[[+1.46 -0.47 -1.88 +1.10 +0.94 +0.12]
 [-0.55 +1.13 -1.86 -5.10 +3.32 +1.15]
 [+0.14 +0.55 -0.05 -0.79 +0.89 +0.34]] => +0.89

[-1.28 +1.95 -4.05 +0.97 -1.55] => +0.97

[[+5.08 +3.73 -1.46 +1.95]
 [+1.05 -1.51 +0.88 +0.86]] => +0.88

[[+1.85 +0.11 +0.00 +0.00 +0.75 +4.51]
 [+1.87 +0.03 -0.08 +0.01 +0.60 +4.51]
 [+0.89 -0.07 +0.06 -0.06 +1.67 +4.62]] => +1.67

[-0.47 +5.30 +1.76 +4.20 -1.14 -1.87 -1.18] => -1.87

[-4.58 +5.13 +5.33 -0.80] => +5.33

[[-0.31 -0.23 +0.68 -0.88 -0.62]
 [-4.71 -0.95 +4.01 -0.78 -2.43]] => -0.78
---
-1.12 -2.46 +0.76 -0.74 -0.84 +3.45
+0.98 -4.54 +1.53 +1.08 +1.13 +2.76
+1.62 -5.26 +2.98 +1.65 +1.76 +1.51
value +1.62

+0.21 -1.04 +0.22 +0.22 +0.58 +0.34 +0.01
-4.88 -0.14 +4.63 +4.56 -0.32 -3.49 +3.20
+0.03 +0.85 +0.03 +0.06 -0.67 +0.08 +0.25
value +0.03

+0.28 -1.05 -1.40 -2.66 -2.01
+0.24 -1.89 -2.11 -2.30 -2.17
+0.77 +2.68 +4.33 +3.99 +3.11
value +0.77

-0.18 -1.90 -2.91 +2.22 +4.72 -1.62 -0.05
+0.74 -1.05 +4.44 -1.00 +1.69 +3.66 -1.45
+0.21 +2.24 -2.90 +1.09 +2.09 +0.24 -0.15
value +0.21

-5.23 -5.25 +0.30 -2.33 -2.93
+0.24 -2.96 -0.58 +0.92 -2.84
+4.09 -0.51 -4.11 +1.25 -1.73
value +4.09

-2.31 +2.00 +0.47 -3.65 -5.43
+0.40 -0.37 -1.02 +0.07 +0.34
+3.23 -0.43 -1.95 -0.51 +0.09
value +3.23
---
-3.99 +3.22 -0.02 +2.09
+0.61 -4.90 +0.84 -1.63
yields -0.02

+4.04 +3.22 +0.18 +1.33 -2.97 +2.06 yields +0.18

+0.13 +2.72 -1.20 -1.05
-1.59 -3.61 -0.60 +1.20
+4.17 -0.52 -1.14 -1.16
yields -1.20

-0.92 +4.75 -2.35 +2.31 -3.14 +1.09 yields -2.35

+3.54 +2.60 -2.82 +3.87
+0.00 +0.00 -3.28 +4.07
yields -2.82

+1.27 -4.66 +1.05 +0.07 +0.00 yields +1.05

+0.24 -4.30 -0.33 -5.22 -0.90 yields -0.33
---
[[3.08, -1.58, 1.37, 2.57, 0.47, 3.08, 3.94], [-6.95, 4.36, -11.92, -1.04, -8.58, 2.70, 14.28]]: 3.94
[[-7.5, -15.6, 7.0, -5.5, -4.0], [-11.8, -10.5, 13.8, -16.8, -16.9], [-18.9, 1.7, -6.5, -5.4, -20.5]]: -16.9
[[-7.8, 0.5, 17.6, 2.3, -8.7, 0.6], [-16.4, -16.7, -4.8, -10.9, 5.8, -5.2]]: 0.6
[[-15.715, -12.229, -12.600, -13.284, 2.041, -19.103, 2.720], [19.377, 0.746, -2.363, 0.363, -13.062, -5.643, -1.414]]: 2.720
[[-81.9, 119.5, 9.0, -39.1, -140.6], [9.3, -56.1, 67.5, -28.0, -107.8]]: -140.6
[[-0.06, -0.07, -0.02, 0.02, -0.13], [-0.03, -0.12, 0.13, -0.07, 0.06]]: -0.13
---
[15 63 47 78 63 24] value 15
[9450 8403 5369 6462 2715 8544] value 9450
[ 11 195 191  29 175 206] value 11
[ 41  -7  31  -3 -13 -36  11] value 41
[604 395 781 679 221 412 952] value 604
[  7   3  36 -15 -41 -24] value 7
[  0 -12 -38  44  18 -47 -32] value 0
[71 87 18 64 81 50] value 71
---
-1.45 +0.51 -1.48 -0.80 +4.11 +1.03 -1.50
-2.27 -1.12 -0.13 +0.66 -4.15 +2.02 -1.71
-0.86 +1.50 -0.12 -0.92 -1.48 -2.08 -0.49
=> -0.13

-3.60 -5.49 -1.09 -3.24
+4.08 +4.25 +3.47 +2.54
+2.43 +4.54 +0.64 +1.60
=> +3.47

+3.56 -1.78 +4.61 -1.43 +2.62 +0.93 -1.36
-1.55 -2.04 -0.69 -1.09 -0.32 +1.02 -0.62
-0.83 -1.60 -0.62 -0.51 -1.00 +0.78 +0.57
=> -0.69

-1.78 +0.13 +0.74 -5.42 -3.61
-3.48 -3.15 +1.39 -1.15 -2.30
+1.19 -0.63 +1.18 -0.39 +0.33
=> +1.39

+2.37 -1.09 -0.31 +1.64
+5.67 -1.76 -0.83 +3.36
+0.31 -0.28 -0.03 +0.30
=> -0.83

-0.01 +0.02 -0.09 +0.10 -0.14
-0.14 +0.02 +0.14 -0.04 -0.12
+1.56 +0.72 +3.54 +0.87 +5.04
=> +0.14

-0.42 +1.18 +1.29 -0.79 -4.63 +2.26
-0.05 +0.21 +1.24 -0.24 +0.03 +1.99
-0.13 -0.31 -0.31 +0.77 +1.28 -0.25
=> +1.24

+3.88 -3.85 +0.07 +4.79
+0.50 -5.45 -2.82 +2.81
+0.73 -5.34 -2.61 +2.94
=> -2.82
---
827,862,210,599 | 862, 827

8,7,3,9,0 | 9, 8

3142,8015,6125,3785,5975
4411,7225,1981,3440,3390
5290,5136,4742,6589,3588
| 8015, 7225

110,159,213,139,2,141,128 | 213, 159

106,189,79,187,47,196,230 | 230, 196

7,8,4,2,6,2 | 8, 7

209,98,81,59,196,130 | 209, 196

-782,-139,144,850,-488,474,65 | 850, 474
---
Input: [ 0.138 -0.151 -0.008 -0.118  0.155 -0.044]
Output: 0.138, -0.044

Input:
[[ 0.888  1.506  0.036 -0.764]
 [-1.521 -0.737 -0.169 -0.297]]
Output: 0.888, -0.297

Input: [ 115.69  158.18 -108.05  129.72]
Output: 115.69, 129.72

Input: [-0.19  0.15 -0.10  0.00  0.12 -0.04]
Output: -0.19, -0.04

Input: [-159.4   62.9   -2.9  124.9]
Output: -159.4, 124.9

Input:
[[ -0.3  13.5  -6.0  11.0]
 [  4.8  16.4 -12.5  -1.2]]
Output: -0.3, -1.2

Input: [-0.19 -0.01 -0.08 -0.15  0.11 -0.16]
Output: -0.19, -0.16

Input: [-15.218  -6.891  16.598 -18.854  20.129  -9.648  18.749]
Output: -15.218, 18.749

Input: [ -4.8 -17.6  13.5  -4.3  -7.1   1.7]
Output: -4.8, 1.7

Input:
[[-0.146 -0.060  0.032 -0.134  0.098  0.060]
 [ 0.032 -0.075  0.011 -0.067  0.156 -0.053]
 [ 0.143 -0.033 -0.144  0.016  0.044 -0.046]]
Output: -0.146, -0.046
---
[2242 9074 2152 3884 5203] ans = 5203
[210 749 121 167 398 238] ans = 238
[8 8 1 2 3] ans = 3
[62 77 82 71 77  5] ans = 5
[5 1 0 8] ans = 8
[0 6 9 8 1 5] ans = 5
